Each row has a class, written as a number after it.
[-37   1   1 -22 -23  23  -1  12 -10  17 -10 -10  -7  34 -29 -12  29 -27
  37 -10  28  11  15  -5  -5   1  21   5 -38  12 -16  -8  -8   4   6]  8
[ -2  -1   1  -6  13  10   0   2  10  13  26 -24  15   1  11   2  15   1
   3  14  -5 -17  -4 -11 -19  11 -10   5 -11  24   1  15 -11   2 -18]  9
[-35 -12  17  -3  14  15  46  12   1 -10  32 -13  15   1 -15   7  53  12
  27  14  28 -28 -36  -9 -35   1  41 -22 -35  69  -3  13  17 -32 -16]  0
[ -9 -11   0  -4  20  19  -6  -8   0   3  35 -10   9 -11 -16  16   3  16
  -3   7  11 -18 -11 -26 -11  16   1 -13 -18  24  -9  -1   4  -5 -30]  3
[-24  -3  13 -21   1  27   2  11 -11  -3  18  -9   6  -4  18 -17  20  -2
   3  14  15   3  -4 -12  -4  -7   2   8 -24  10  10 -11 -21  -2 -13]  2
[ 41 -30 -17 -25  11  27  16  -2  -7  35  19 -22  16 -37   4 -16  -1  -9
 -16  32 -18 -26   5  -4 -19 -13 -10  16 -18  13  20  22   5   9 -12]  7
[-20  24  15 -14  16  24   3  -6  22  35  10 -25   5  19 -17  18   0  29
  33   3  18 -12 -14 -20 -15  38  21   4 -26  44   3 -10   1  -9 -54]  0
[ 10  15   6 -15   6  24  -9   2 -15  17  15 -25   3  14  20 -27   1  -4
  -9   5   9   6  -5 -23  -2  -2 -21  13  -4  -3  11 -24 -28  -5 -34]  2
[-17   9   6 -11  -1  28 -19  -1   1   4  -8 -24   6  13  -1 -24  19  11
  12  17 -15  -8   8 -13  -1  15  10   2   8  21   1   2 -17   2 -17]  6
[-19  -4   5  -9   3  30 -19  13  16   2  22 -53   0 -18   3 -13 -22   4
   1  26 -16 -10   5  -1 -13   6   9   7 -16  39  -4 -12   1 -17 -24]  4
[  3   4  -2  -6  10  26   6 -26   4  11   8 -19   1   5  17 -14   3  12
  17  -1 -22 -10   0  -5  -8   2   1  -6 -19  24   3   3 -11 -19 -36]  5
[ -3   2   0   5  18  12 -15 -13 -10 -15  39  -4   3 -33  19   6   0  13
 -35   3  23  -1 -15 -18 -16  27  10  -4 -22   0 -10 -21 -15 -13 -14]  2
[ -8  -2 -36  13  17  24 -47  -2  -7  10  55 -21  11 -36 -24   3   3  40
 -26  26 -13 -11 -13 -32 -27  25  -3 -11  -3  -6  -5  15   8   1 -52]  3
[ -9  15   1  -7 -10  18 -17  -9   0  14   4 -21   3  -9  -1 -19   0   1
   5  -2 -18  -2  -4 -19  -4  17  -2   2 -16  16   4   3 -26 -14 -29]  8
[-34  -6 -35 -19  -9  30  19  -1  -2  -7  40  -6   4 -16 -31 -29  37  18
   9  10  21  -8  25  -9 -15  18  42 -15 -58   0 -11 -30   8   1  23]  7
[-23  17  -5   9   8  11 -21  -5 -19   7  22 -35   2  28 -15   4  -5  15
  22 -10  27   2   2 -24  -7  17  17  -2  -9  34 -13 -14  11 -15 -27]  0
[  1   9  24  -7  11  12  37 -26  13  -5  -3   0   6  24 -24  26  33  -6
  39 -36  16 -11 -17 -10 -11  35  11 -18 -22  51 -15 -21  -8 -16   0]  1
[ 22 -17  -4 -18  23  19  21 -19  31  22  48  -4  18 -29 -24  15   7  -4
 -24  -3  10 -12 -10 -26 -17  22  -3 -15 -36  27 -14   2   8  10   8]  7
[ 23  15   0 -15  10  -4  31   2   7   0  49 -25  25 -15  -7  -8  11  19
  17  -3 -10 -20 -13 -21 -28   2 -31   0  -7  32   4  -9 -22  -9 -46]  3
[-22  -4  -3  27 -19   7 -24  -7  13 -21 -13   2   2  -2 -28  12  -5  -4
  -8 -28  20 -27  -6  21 -16  38  31 -22   6  32 -22  27  14 -14 -36]  8
[-39  10 -19 -23  20  14 -16   8 -12  22  30 -10  14 -25  -5   9  10  16
  -4  43   7   0   4 -24 -26  22 -12   6 -21 -20   0 -23  -6   9  -5]  6
[ -2  -4  -7  -4  -1  17  -5   5   0  -1  -3 -21   1  -4  23  -9  -3   0
 -14 -10  -8   4  -2 -15   5  12  -9   3   3  -2  -2  -7  -3   8   8]  1
[-114    1   27  -10  -22   46   -2  -20   22  -21    4    3  -21   35
  -36   27   22   21   36  -19   11  -21   14   -1   19   51   39  -25
  -48   56  -19   -5   -1  -21   18]  3
[-23   1   1  -6  16  10   3 -19   2 -13  27 -14   4  12   5  -3   6  11
  10   5  19  -4   5 -11 -10  16   3 -13 -28  24 -17 -22  -7 -27 -18]  5
[ -8  -7  12  -9  11  20  -1  -5  17   4  21 -20  13   8  11  -1  15  10
   1  12 -14   5 -16 -22  -3  16 -20  -2 -14  23   4   6 -19   0   1]  1
[ 12   6  21 -27   4  22  20 -14  19  31   4 -36  -7  21   1 -14   7  -3
  25 -11 -14 -23   2 -29   2   3   0  -1  -9  43  -6 -11 -14  -5 -12]  9
[-19  10  -6 -14 -14  16 -13   6  -9   8   1 -19  -1   2   7 -22   5  -4
   3   3   4  -1   5 -13   1  12  -6   9 -23  -2   3 -13 -21  -7 -15]  8
[-18 -10   6   0  23  18  -9 -15   3   2  24  -8  14 -15 -19  25  24   8
   4  23  -3  -7 -23 -19 -24  33  -5  -7 -16  30  -3  10  -3 -12  -8]  1
[  3   9  -7  -7   5  15 -25 -10  -7   6  28 -32  -3  -2  -6   0  -8   6
  -1   6 -11 -17   8 -19 -17  40 -23   6  12  18  -2 -15  -9  -7 -27]  9
[-22   7   8 -13  20  22  -2 -13  -3   8  30  16  11 -36   8  23  21   9
 -22  19  13  -2 -23  -7 -27  41  -8   9 -35  -1  14  -9 -26 -11 -20]  2
[-12   1  11   1  11   9  -6 -12   2 -16  15  -8   5   9 -15  14  20   8
   9  -1  16   0 -14 -15  -3  29   0 -17 -14  27 -13 -16  -5 -14   1]  1
[-12 -10   9  -1   7   6  -4  -5  -1 -14  23  -6  12   3 -17  22  12  15
   8   6  12   1 -16 -11 -14  23  -4 -15 -13  33 -13   5  -3 -14  -2]  1
[ -7 -12 -10  -1  25  15  11 -29   0   5  37   8  26 -29 -24   3  25   1
 -22  33   7 -20  -7  -9 -25  33   0 -11 -33  18  11   5  -2 -21   1]  7
[-10   8  -6 -24   8  28 -22  29  -4  19  -9 -21  23  -6  -8 -24  19  -5
   5  21  -5  -1   1 -28  -4  -5 -14   3  28   7  10   6   1  21 -43]  6
[-20  18   1 -14  10  10 -28   8 -18  -7  20  -7  29  18 -33 -14  41  12
  20  21  14   4   3 -30  -1  15 -24  -8  11  16  -1 -14 -14   4 -26]  6
[-12   5  14 -17   8  32   2  -6   1  11 -21 -16  11   6  13 -14  28   3
  11   9 -11 -20   0 -11   4  13  13   1  -5  32   8   5 -18  -2 -19]  6
[ -9 -11   0  10   5 -14  12  23  10 -27  20   0  19 -12  -6  16  -1  20
   1  11  36 -11  -6   3 -10 -12  37  -9 -19  11 -28  -8  27  -1  -4]  4
[  3  35  38  19  -8 -76  18  -5 -56 -95  51 -36   9  41   2  -3   5   9
  61  11  42  20  19   4  -2 -24  12  11 -29  59 -44 -70 -41 -70  40]  4
[ -8  -3   9   3  11   8  -5 -14  -2   6  22   0   4  -4 -25   9   6  16
   0  -6  17  -5 -16 -19  -2  22   9 -13  -2  35  -3   2  15 -12  -4]  0
[  0  -7  -5  -2  15   4 -16 -12   1  -1  23 -20   9   6   4  -5  -7   8
  -4   7  19  -6   9  -9  -4  -2 -12  -8  -7  19 -18  -1   2 -14 -30]  5
[-14  16  24  27   8  -1  -5 -26  10 -20 -29  -5 -14  69 -17   6  17 -22
  18 -25  34  -2  -5  -4  17  28  18 -14   6  19 -26 -30   2 -14  16]  1
[  4  -2  23  -5  11  20  -5 -16  -8  11  12 -20   3  -4   1 -15  12 -11
   9   8  -3 -10 -10 -15 -11 -13  10   7  -7  31   3   8 -18 -11 -22]  2
[-12   7  -6  -7   3  26 -15   2   8   8  15 -32  -4   0   0   1  14   8
  11   8 -21  -4  -8 -21 -11  26 -12  10  -4   6  -1 -11  -6  11 -10]  1
[ -4 -11   4  14  31  13 -18 -45   9   1  -9 -13 -17 -44  24  16 -23  -4
 -10   2  -6 -28   6   5  -2  15  42   1 -20  24 -21   3  11 -15 -13]  5
[ -4  20  -1   2   4   8 -18  -5   8   8  21 -20   5  13  -1 -13  32   5
   9   3 -12  -9   1 -12   5  13 -14  -1  -8  18   1   5 -20   2 -10]  9
[ 14  12  -5 -13   8  20   4  -8   5  14  16 -24  18   9 -11 -32  23 -10
  -1  10   0  -9   5 -22   8   4 -14   2 -14  20  11  -9 -12  -2 -16]  7
[-12  -4   9 -16  20  31 -15  -6   6  25   7 -28   9   3   4 -15  19  -4
  -3  33 -11  -7  -2 -15 -14  14  -1   4 -11  23   4   5 -20   1 -10]  6
[-24  -1  14 -24 -13  15  38   7   0 -10  16  11  30  13  22  -9  49  24
  -2  -2   4 -14 -10   3   8  17 -25 -21 -32  44  20  23 -35 -31  -2]  9
[-15   5  -5  12  17   6 -34  -6 -20   3  30 -31  12   4  -5 -13 -15  21
 -16  17  24  11  -3 -23  -7  22   2  -4   1  26   1  -4  -1 -30 -27]  0
[ 10  40 -26 -13 -19  52 -22   7 -12  13 -23 -15 -35  21   6 -78   0 -26
 -22 -30  -3  19  16  -3  11  27 -18  10  29 -61  28 -82 -17  12 -26]  2
[ -5   4 -15  -3  10  19  -5 -10   7  -3  38 -18  12  -8 -28  -1  10  -3
 -17  11  16 -21   1 -10 -18  39 -10 -10 -16  24  -4 -16   6 -12 -18]  7
[ 45  11  -9   9  10  -1  16 -47  -6   7   8   5   9  -5 -38  -8   9  -4
   1 -22   3 -25   4 -13  -1  16   8 -14   0  18  -6 -15   7 -13  -3]  7
[ 25   7  -6  -3  -3   9 -10  -9  -1   9  18  -5  10 -11   9 -24   5  10
 -15   5 -17  -7 -16 -14  -3  16 -26  -1 -10  -7  17  -3 -28  -7 -28]  8
[-13  17  46 -13 -18 -20  28 -12  18 -15 -30   1  -8  49 -70 -19  18 -29
  35  -9  23 -22   1  -1   8  16 -42  -7  55  36  -4 -37   1 -25  16]  1
[-15  -1   4   0  20  11 -24   0  -2 -13  22 -21  16  -5 -15   2  10   9
 -13  30  16 -17 -10 -18 -24  33  -2 -15  12  29 -12  -9  -3 -16 -32]  6
[ 25  10   1  -7   7   9  20  -4  13  21  26  -2  20 -29 -24  -9  16  38
   5  -2 -16 -14 -33 -19 -25  17  -2 -11   8  34  18  17   2 -11 -43]  0
[  8  11  -5  -5  14  18  -1  -6  -4  21  33 -17  11  -1   6 -30  19  26
   3   6 -10  16 -15 -29  -2   6   0   1 -19  14  17  -3 -16  -5 -10]  0
[  7   7   3   1   9  13 -16   6  17   0  18 -21   0   2  -5   0  20 -13
  10  -7  -7 -15  -7 -11  -2   9  -5  -8   5  27  -7   3   2  14 -21]  9
[-16 -15   2 -10   8   5   2  -2   1  -7  31 -15   3 -16 -16  21   5  16
   0  12  19  -9  -9 -16 -18  22  -4 -12 -19  22 -19 -14   6  -9   9]  1
[  1  -3  -6  -5   5  -7   5 -17  -5 -14  32   6  16  -2  -3  -6   5  23
   1  -2  17   6   8  -4  -8   7 -12 -14 -16  13 -15  -4 -11 -22 -10]  5
[ 15  16  -7 -10   8  12  -1  -5   0   3  12 -17  18  -6   2 -33   6 -11
 -19  16   0   2   6 -17   7  14 -22   7  -3   7  16 -15 -18  -9 -13]  7
[-22   8   5 -10  16  21   4 -15   4   1  10 -10  27   7 -21 -47  39 -32
  -8  27   3 -15  10 -19  13  13 -31   2  -2  23  28 -11 -15 -15   1]  7
[ 24  13  -4  -5  10  14  12 -24   6  12   8 -22   3 -19  -4 -23   4 -21
 -10   4 -17 -16   4  -7  -6  17  -4   7  -8  20  10 -14 -12 -12  -3]  7
[ -1  -9   6  -4  20  32  -2 -20  -5  11  27  -8   3  19  11 -13  17 -13
   2  -4  14   3   1 -16 -12   9   8  10 -29  -2   1 -19 -19  12  -3]  2
[ -9   4   2  -4  14  18 -23  -8  -1  -2   8 -19  10  -8 -14   2  12   8
  -8  13   6 -19  -3 -15 -15  37   4  -9  12  27 -11  -7  -3  -6 -28]  6
[  5   1  -8 -16   5  30  -2  -7   3  16   7 -16  19  -8  -4 -27  12  -5
  -9  13  -3  -7  12 -11   9  10  -7   2 -20  22  17   5 -12  -3 -16]  7
[-11  -4  10   8  16   9 -12 -22   3  10  40 -22  17   6 -14  10 -21  28
 -12  -4  17   1 -13 -21 -17  35   1 -15  -8  55  -6  13  -2 -33 -23]  0
